In the rows, zero is written as 128.
Each row is followed by its class.
[119 143 131 146  91 117 155 141 151 128 107 109  97 142 156 142 134 169
 158 122 152 136 154 133 158 116 125 142 161 125 160 130 142 104  83 174
 117 106 125 124 108 106 160 127 158 105 110 122 114] -> Meler
[ 99 145 145 129  66 117 142 159 124 197 109 100 105 131 147 139 154 163
 171 145 144 135 127 112 154 131 129 149 156 108 160 117 163 117 109 141
 117 146 146 128  74 107 167 150 141  82 103 108 102] -> Lufeb
[ 87 155 140 143  87 126 146 153 132 183 115  83 103 122 132 159 154 169
 173 128 142 135 123 106 153 137 141 144 142 116 160 126 158 110  98 143
 106 153 129 136  83 100 178 167 156  74  97 105  97] -> ledim
[150 120 166 145 114 143  85 136 152 125 136 126  79 144 116 141  72 147
 112 104 135 117 131 125  96 133 101 112 120 169  90 105 128 138 117 126
 133 104 181 150 118  77  80 118 135  41 139 123 151] -> Meler
[148 125 174 141 113 129  89 133 156 157 133 144  88 146 124 132  89 148
 103 119 130 118 136 117 103 139  92 122 114 160  95  97 139 149 117 120
 130 122 194 150 106  80  81 136 140  46 141 116 136] -> Lufeb
[156 115 148  66  81 116  50 111 132 144 127 140 113 137 139 150 104 131
 137 148 116 135 157 172  94 106  97 134 121  95 107 137 172 108 149 134
  99 127 135 146 122 149 105  85 126 134 183  83 168] -> zor
[131 139  96  49 187 133 155 138 124 135  91 160 148 128 134 177  22 109
  98 121 190 176  94 143  92 130 114 118 132 131  97 144  87 115 160 130
 131 142  76 170 116 191 157 163 195 143 174 146 144] -> vegul
[150 127 170 144 122 146  85 139 166 139 147 133  93 138 110 145  90 146
  97  97 123 111 133 112 105 149 105 117 110 161  98  99 136 143 119 120
 124 121 193 147 115  82  73 142 143  42 141 107 143] -> ledim
[128 130 142  75 114 100  47 136 125 185 124 163 142 129 159 136 116 135
 159 183 105 124 140 151 106  96 101 140 140 122 118 148 187 142 141 126
  91 147 127 155 138 126  86 131 125 111 175 116 152] -> Lufeb
[116 146 127 143  97 113 154 145 144 131 107 100  90 146 161 139 132 165
 166 118 145 131 146 134 158 127 129 140 163 122 161 130 143  98  81 174
 113 111 122 128 113 108 165 123 158  98 111 130 110] -> Meler
[133 133 110  94 167 125 130 131 117  95 110 157 131  95 133 157  67 135
 116 115 146 139  81 137  93 146 103 111 118 111 108 152  74 140 165 125
 112 148  85 129 122 157 135 143 195 150 160 132 159] -> zor
[122 142 112 100 166 134 124 138 115 112 106 174 139  93 142 156  64 131
 123 107 148 151  79 130  92 157 114 114 124 120 105 153  82 137 151 132
 123 133  79 151 119 187 119 139 191 149 157 148 161] -> Beb
[135 149 115  59 162 122 167 135 113 161 108 180 141 123 152 183  27 117
  94 121 198 171 101 137  83 129 114 113 120 122  93 143  83 110 156 123
 129 147  85 171 104 200 171 143 185 140 193 148 139] -> vuf
[110 133 139  79 124 124  46 144 141 156 132 153 139 116 146 150 106 138
 155 156 107 128 133 147 101 104 107 139 124 126 117 143 177 134 132 122
  82 152 123 159 147 128  85 144 138 105 178 112 144] -> ledim
[159 101 172 135 117 140 108 127 162 170 118 150 107 149 113 112  84 168
 107 109 155 136 158 133  94 151 101 120 124 143 108 113 143 141 115 103
 148 111 174 143 118 125  99 137 151  46 149 104 129] -> Lufeb
[ 85 159 138 141  75 116 127 151 119 204 123 111 115 114 148 158 163 173
 164 130 153 132 136 132 142 125 139 139 165 126 152 122 149 115 115 154
 106 133 136 142  85 112 169 134 146  83 115 103 111] -> tud
[110 134 152 124 100 134  39 167 120  90  89 123 144 130 141 163 110 190
 126  99 107 152 115 164 111  99 140 116 158  98 120 125 149 104  89 119
  99 133 131 145 102 127 118 136 135 104 171 124 108] -> Beb
[148 107 178 139 113 146 109 117 159 176 131 165  99 130 119 118  80 165
  95  88 151 139 167 119  91 145  92 112 101 156  98 102 125 136 125 117
 155 115 173 152 121 122 101 126 148  62 163 116 141] -> vuf
[143 139  97  60 183 137 157 138 119 143  94 158 148 127 135 180  27 108
 100 125 203 173  92 142  98 134 106 115 134 130  96 148  88 116 161 132
 133 141  79 166 109 191 156 158 193 142 175 151 153] -> vegul
[150 121 158  87  89 127  45 118 132 167 122 158 116 131 144 150 106 130
 139 142 117 139 148 164  86 119 114 131 125  97 104 134 172 113 140 133
 120 115 134 169 112 166  97  92 127 128 177  92 166] -> Beb
[109 132 136 101  95 114  55 132 117  82 101 100 128 146 140 142  98 189
 126 112 106 144 118 168 100 101 135  89 159  99 133 118 153  95 128 108
 112 128 117 147 115  98 158 134 164 113 190 101 120] -> zor
[109 142 126 140 115 115 143 131 148 156 105 115 111 132 146 142 159 165
 144 127 142 144 154 125 169 129 117 138 166 119 164 134 138 104 106 184
 119 122 135 129 102 117 151 131 164 112 111 122 123] -> vegul
[150 138 100  45 170 130 163 139 127 108 108 161 143 125 146 175  23 110
 102 121 197 164  90 156  87 135 107 116 127 107 104 150  87 116 160 113
 122 143  82 152 114 181 171 161 200 151 181 125 140] -> zor
[117 150 138 141 105 118 129 135 155 146 112 121 103 130 166 127 145 162
 135 115 147 138 145 120 164 130 132 146 162 104 163 121 139 110  90 172
 117 101 139 144  98 135 138 124 159 123 100 119 117] -> Beb
[ 97 135 141 121  84 125  49 169 119  95  98 118 149 140 143 178 123 195
 131 104 132 153 137 184 103  94 141 118 169 119 121 124 147  97  88 119
  95 121 130 135 107 121 146 119 139  92 191 116 111] -> tud
[126 126 146  83 111 107  48 134 124 177 119 157 143 129 156 137 110 143
 159 176 110 123 132 150 103 103 105 141 136 118 122 144 186 141 135 128
  96 147 129 159 134 126  88 134 128 110 173 115 145] -> Lufeb
[113 152 130 144 102 103 140 144 145 145 125 130 113 119 160 153 162 172
 150 131 153 142 164 147 156 126 126 145 173 137 158 125 137 111 100 172
 110  98 146 128 106 117 163 121 165 104 129 116 119] -> tud
[124 131 140  82 122 125  34 129 132 177 123 155 140 124 165 126 102 146
 150 147 118 135 133 151 100  95 109 135 136 120 116 148 178 130 134 136
  98 128 116 178 134 138  77 140 143 123 166 120 151] -> Beb
[115 149 146 147 106 102 150 131 140 157 113 122  93 131 165 138 152 175
 138 112 139 138 156 114 163 131 112 144 145 114 160 111 137 103  92 180
 125 117 139 139 100 113 174 124 154 121 127 138 109] -> vuf
[114 152 133 145 102 107 142 139 146 150 124 130 112 125 156 146 164 170
 140 122 155 135 166 137 155 127 120 144 164 130 160 125 137 109  96 172
 115  97 143 138 102 110 164 117 161 107 119 113 116] -> tud
[117 142  98  98 149 127 139 147 112  89 104 164 129 102 133 164  59 140
 142 122 147 144  84 140 101 144 121 107 132 142 104 160  76 144 150 128
 120 133  72 131 136 159 135 121 182 132 160 149 164] -> Meler
[135 118 141  66  98 125  55 114 130 195 117 144 116 149 131 163 103 119
 136 149 125 139 159 159  98 110 109 134 133 108 108 136 176 110 151 138
 110 122 124 160 114 152 102  95 136 121 177 100 178] -> vegul
[132 139  96  58 184 137 162 141 121 148  96 167 152 136 136 181  31 109
 104 121 201 177  95 146 100 134 111 116 133 120 100 145  90 116 158 128
 125 148  78 172 114 183 163 159 198 141 172 143 145] -> vegul
[ 88 134 127  99 104 127  60 138 111 111  96 105 141 156 128 155 106 178
 127 114 119 162 121 155 108 100 137  90 168 122 128 128 152 100 124 114
 127 128 113 159 113 104 143 136 158 100 186 117 131] -> vegul
[ 92 143 128 113  75 117  60 144 115 106 112 115 144 151 151 161 105 196
 130 118 127 145 132 178  93 102 143  91 172 131 133 126 151  96 123 108
 123 114 112 162 105 100 156 125 160  93 193 111 122] -> tud
[103 155 141 137  77 113 130 137 126 165 117  88  93 110 141 149 150 164
 153 133 144 129 123 118 152 117 130 135 148 101 157 122 143 114 119 144
 103 146 141 117  83 103 169 148 150 102 105  95 107] -> zor
[121 122 133  86 117 119  50 138 134 152 118 143 128 122 156 137  89 142
 167 162 123 129 132 154 102  89 114 133 139 131 118 145 175 134 142 133
  93 131 109 151 157 125  98 125 130 107 180 128 159] -> Meler
[ 99 131 148 123  95 134  64 172 129  87  98 108 149 138 133 177 114 185
 125 106 114 148 130 167 116  95 148 121 159 115 123 119 152  99  70 103
  80 155 131 127 113 119 140 152 145  96 168 120 100] -> ledim
[ 96 138 135 119  92 117  61 139 110 116 114 120 142 141 143 159 117 189
 137 120 120 142 136 183  98 109 146  91 173 137 128 119 151 102 123 106
 115 119 123 153 124 105 155 115 154  93 205 116 120] -> tud
[128 122 141  73 124 114  34 117 136 148 130 142 137 113 152 135 114 139
 150 160 109 124 133 157 101  94  96 130 133 118 119 145 176 134 148 126
  83 147 127 141 150 117  93 132 140 126 184 105 159] -> zor
[104 136 151 123 102 138  37 169 121  94  88 119 143 131 149 161 106 183
 119 103 120 151 110 164 113  97 144 115 165  95 122 125 151 100  81 118
  98 130 134 150  98 137 125 130 136 105 173 133 109] -> Beb
[ 99 134 138 122  75 128  59 178 117  81  92 112 135 142 144 171  98 185
 140 107 124 153 124 174 108  86 139 116 166 114 112 133 152 103  76 108
  93 138 121 129 115 112 141 124 131  89 171 129 115] -> Meler
[146 117 148  85  91 121  45 121 129 181 134 157 123 135 140 163 121 135
 137 147 128 128 163 179  77 111 110 134 126 122 101 132 171 114 149 138
 108 107 133 157 118 155 115  87 132 117 194  96 174] -> tud
[142 140  98  64 151 132 172 144 121 111  98 156 132 135 144 188   4 121
 119 127 205 174  99 157  83 124 109 114 133 128  98 158  88 105 145 118
 133 130  66 167 108 180 170 141 185 127 176 151 144] -> Meler
[ 98 134 134 101  91 117  55 133 121  81 100  98 130 144 145 139  91 190
 127 116 112 141 120 169 103 101 135  90 162  99 136 118 151  93 122  94
 108 132 115 146 113  98 153 132 166 110 185 105 117] -> zor
[114 138 101  95 160 124 135 144 113 117 121 171 149  98 137 178  82 139
 127 122 162 158  98 149  87 150 113 118 138 150 104 158  77 143 164 134
 123 129  78 141 125 163 144 138 188 130 166 143 162] -> tud
[ 77 149 132 137  87 125 134 144 123 193 106  88 109 125 138 158 154 168
 162 128 153 148 121 110 161 131 130 140 158 121 155 126 148 119 113 160
 117 149 133 135  84 105 163 157 154  90 100 112 116] -> vegul
[114 124 128  83 130 117  37 134 129 179 121 151 143 122 153 148 121 130
 153 165 122 134 133 150 109  98 107 135 138 125 118 152 174 142 146 141
  93 151 125 155 147 128  85 135 141 116 169 118 171] -> vegul
[122 139 151 150 108 111 155 129 146 167 118 129  98 130 164 140 155 164
 139 124 137 133 156 115 168 131 112 142 148 117 163 115 137 108 102 187
 120 120 143 130 104 115 162 123 152 123 132 138 110] -> vuf
[104 140 148 130  97 133  38 168 119  86  89 118 147 136 147 160  99 192
 125  97 121 161 114 167 115  94 144 118 160  97 118 120 150 101  81 115
  91 130 122 147 102 126 121 141 137 108 164 126  98] -> Beb
[142 127 172 143 130 140  89 133 163 141 146 138  90 134 105 148  85 153
  98 100 124 126 135 112 105 145 100 121 114 162  94  91 131 142 124 122
 118 124 187 157 120  79  78 140 149  44 138 109 141] -> ledim
[129 125 140  77 131 114  32 118 135 144 128 137 136 114 152 137 115 138
 151 163 115 122 124 154  97  93 103 134 131 115 121 144 173 135 146 135
  86 145 124 144 148 121  93 139 138 127 175 105 163] -> zor
[123 152 144 137 110 117 135 136 145 150 109 129 102 128 159 140 142 159
 144 113 144 150 148 120 164 128 120 143 169 110 161 127 144 109  88 178
 118 103 133 148 102 119 141 128 159 115 111 118 110] -> Beb
[157 140 106  59 176 131 150 131 127 106 102 162 141 125 137 176  16 115
  95 125 191 157  82 153  92 128 105 114 124 100 104 145  89 121 167 113
 119 144  83 160 113 178 162 150 190 153 183 134 143] -> zor
[118 138 121 100 159 123 141 133 105 131 112 167 130 103 151 169  73 135
 116 108 153 152  96 124  92 146 101 117 117 135 103 142  76 130 141 145
 128 148  79 142 122 168 145 143 181 147 167 163 156] -> vuf
[131 126 140  75 124 108  37 125 132 147 132 141 134 111 160 141 111 130
 144 161 121 128 133 152 102  97  97 136 137 105 125 151 176 131 148 135
  83 130 120 142 140 118 100 134 144 131 174 102 153] -> zor
[106 135 141 101  77 107  73 143 114 117  91 112 132 162 148 140  98 188
 133 130 110 149 130 162 105  99 134  97 176 117 131 118 165  96 111  98
 120 136 120 152 106 103 154 131 157  93 190 117 107] -> Lufeb
[142 147 105  60 173 135 149 142 125 122  99 173 145 121 147 170  19 122
 100 116 192 176  82 143  90 133 118 115 129 116  98 146  84 114 148 127
 127 137  85 185 106 206 147 152 195 147 167 140 135] -> Beb
[120 129 150  83 114 108  44 124 128 185 132 162 131 119 168 146 108 142
 140 158 109 129 140 142 101  97  99 134 129 133 111 140 176 134 141 143
 101 148 133 162 144 131  99 121 124 118 194 136 152] -> vuf
[115 140  96  97 173 124 128 135 106 117 104 162 141 103 126 171  78 131
 123 118 149 156  78 127 100 146 113 115 126 127 107 159  80 144 163 144
 126 152  81 144 128 162 129 145 190 141 151 145 167] -> vegul
[152 127 165 143 116 141  88 138 151 133 140 130  82 154 120 152  70 143
 107 106 139 117 134 132  99 135 102 112 132 165  90 106 135 138 114 124
 134 102 176 155 114  72  89 121 132  41 142 126 150] -> Meler
[161 103 174 136 113 144 105 124 159 173 126 157 111 150 116 110  82 166
  98 105 156 131 162 131  94 148  96 118 122 144 107 110 147 144 113 101
 156 105 174 149 119 120  97 139 144  53 150 108 134] -> Lufeb
[126 137 102  95 158 120 134 139 109 115 118 173 148  95 134 181  79 143
 119 114 157 150  97 143  87 152 106 111 137 148 105 153  76 138 162 139
 126 131  83 147 126 171 147 127 187 136 168 143 168] -> tud
[154 133 106  53 182 127 151 137 122 113 104 156 135 119 139 172  28 116
  96 122 190 159  86 157  85 140 106 109 120 109  97 148  81 113 161 117
 118 145  94 156 113 192 172 148 195 146 184 132 142] -> zor
[147 108 162 143 129 156 113 129 172 149 136 148 104 139  98 127  80 166
 101  88 151 140 153 125  96 160 109 112 109 151 107 109 128 141 121 104
 142 118 161 147 134 117 100 150 160  45 145  99 133] -> ledim
[161 103 175 134 114 148 111 126 160 161 120 152 108 150 111 115  83 165
 105 108 149 125 154 131  97 158 100 113 125 154 109 112 138 146 113 100
 158 107 180 147 115 110  91 137 151  48 153 106 131] -> Lufeb
[ 85 150 131 139  83 123 135 145 122 203 107  86  94 126 139 163 154 159
 166 133 159 146 129 114 161 130 135 138 150 119 160 123 149 113 116 162
 118 145 134 130  85 111 165 154 151  83 104 113 116] -> vegul
[114 130 133  78 116 112  40 139 131 185 140 160 144 116 162 155 121 141
 153 161 131 137 146 165  89  96 104 138 148 141 116 152 177 136 151 138
  96 123 120 160 142 132 102 129 138 105 192 116 164] -> tud
[152 117 154  74  97 126  46 105 135 153 124 142 116 139 138 143 110 133
 133 144 116 118 144 170  89 108 103 127 122  95 105 129 166 116 151 134
  98 127 129 143 124 143 101  92 133 139 188  83 170] -> zor
[122 126 133  87 116 115  40 141 124 173 133 161 151 115 158 152 119 150
 151 160 131 127 142 166  90  98 108 132 138 141 116 158 169 140 146 137
  97 128 123 167 137 119 100 131 139 103 179 114 155] -> tud
[108 138 127 139 117 113 144 134 148 154 103 109 112 129 148 137 166 157
 149 129 144 148 149 117 170 131 119 138 167 124 163 137 143 110 109 184
 122 121 142 127 108 110 154 130 161 107 117 117 125] -> vegul
[113 142 102  96 157 133 145 145 126 107 118 161 138 103 125 177  73 142
 121 114 141 149  88 128  98 157 109 117 121 132 107 155  82 132 151 129
 114 157  73 136 121 164 146 153 194 136 152 143 148] -> ledim
[ 99 122 137 118 104 135  53 166 117  94  88 110 152 144 135 167 115 178
 121 105 125 165 125 162 117  87 131 119 165 105 126 132 153 103  92 128
 108 137 127 137 111 116 129 147 141 107 171 128 115] -> vegul
[143 148 116  67 170 127 170 140 119 157 103 176 132 125 153 176  31 116
 101 123 195 163  92 136  91 135 108 119 112 123  94 143  81 120 152 131
 130 151  87 171 106 197 166 147 187 143 186 153 130] -> vuf
[119 150 148 143  99 103 148 133 140 170 116 126  97 134 166 144 157 159
 139 119 142 138 158 115 163 125 122 144 147 120 153 117 140 107  88 180
 114 124 148 131 106 122 165 121 148 114 126 127 111] -> vuf
[125 135 111 103 163 129 128 143 113 117 116 167 151  98 134 173  80 142
 116 114 154 139  87 144  92 156 113 113 137 145 105 151  80 142 166 140
 123 120  86 143 117 162 141 131 187 138 170 146 158] -> tud
[135 117 140  71  95 121  59 115 123 192 121 156 112 141 125 158 112 128
 140 146 110 144 163 161 102 110 100 136 126 107 105 135 169 114 158 144
 109 128 126 160 121 152  95  90 132 128 177 101 174] -> vegul
[ 96 136 145 128  91 132  63 176 128  86  99 114 150 133 138 173 109 189
 126 104 116 148 127 162 117  94 140 122 153 102 126 121 157  97  73 104
  85 151 129 135 107 118 144 152 145 100 170 122  97] -> ledim
[146 109 158 135 138 154  97 114 161 160 120 148 112 133 101 124  89 159
 101  95 161 147 152 123  97 146  96 114 127 150 106 115 132 136 131 126
 155 108 161 149 125 114  95 137 160  62 149 106 150] -> vegul
[129 128 126 102 164 128 137 127 112 134 113 170 127 105 143 169  74 132
 101 105 152 143  92 119  89 153 101 114 107 130 100 143  78 138 152 143
 136 143  86 142 121 164 152 136 177 147 175 163 156] -> vuf
[157 107 178 144 117 150 108 116 166 176 126 158  98 135 119 118  82 165
  92  89 156 136 159 116  91 146  89 110 103 149  99 106 126 137 124 120
 155 117 170 152 116 126 101 123 147  64 163 116 139] -> vuf
[134 142  96  60 188 135 161 137 126 136  91 155 147 131 135 180  31 109
 104 125 196 173  86 144  97 133 112 119 130 124  99 144  87 116 159 130
 133 148  80 170 111 193 161 162 194 147 175 144 146] -> vegul
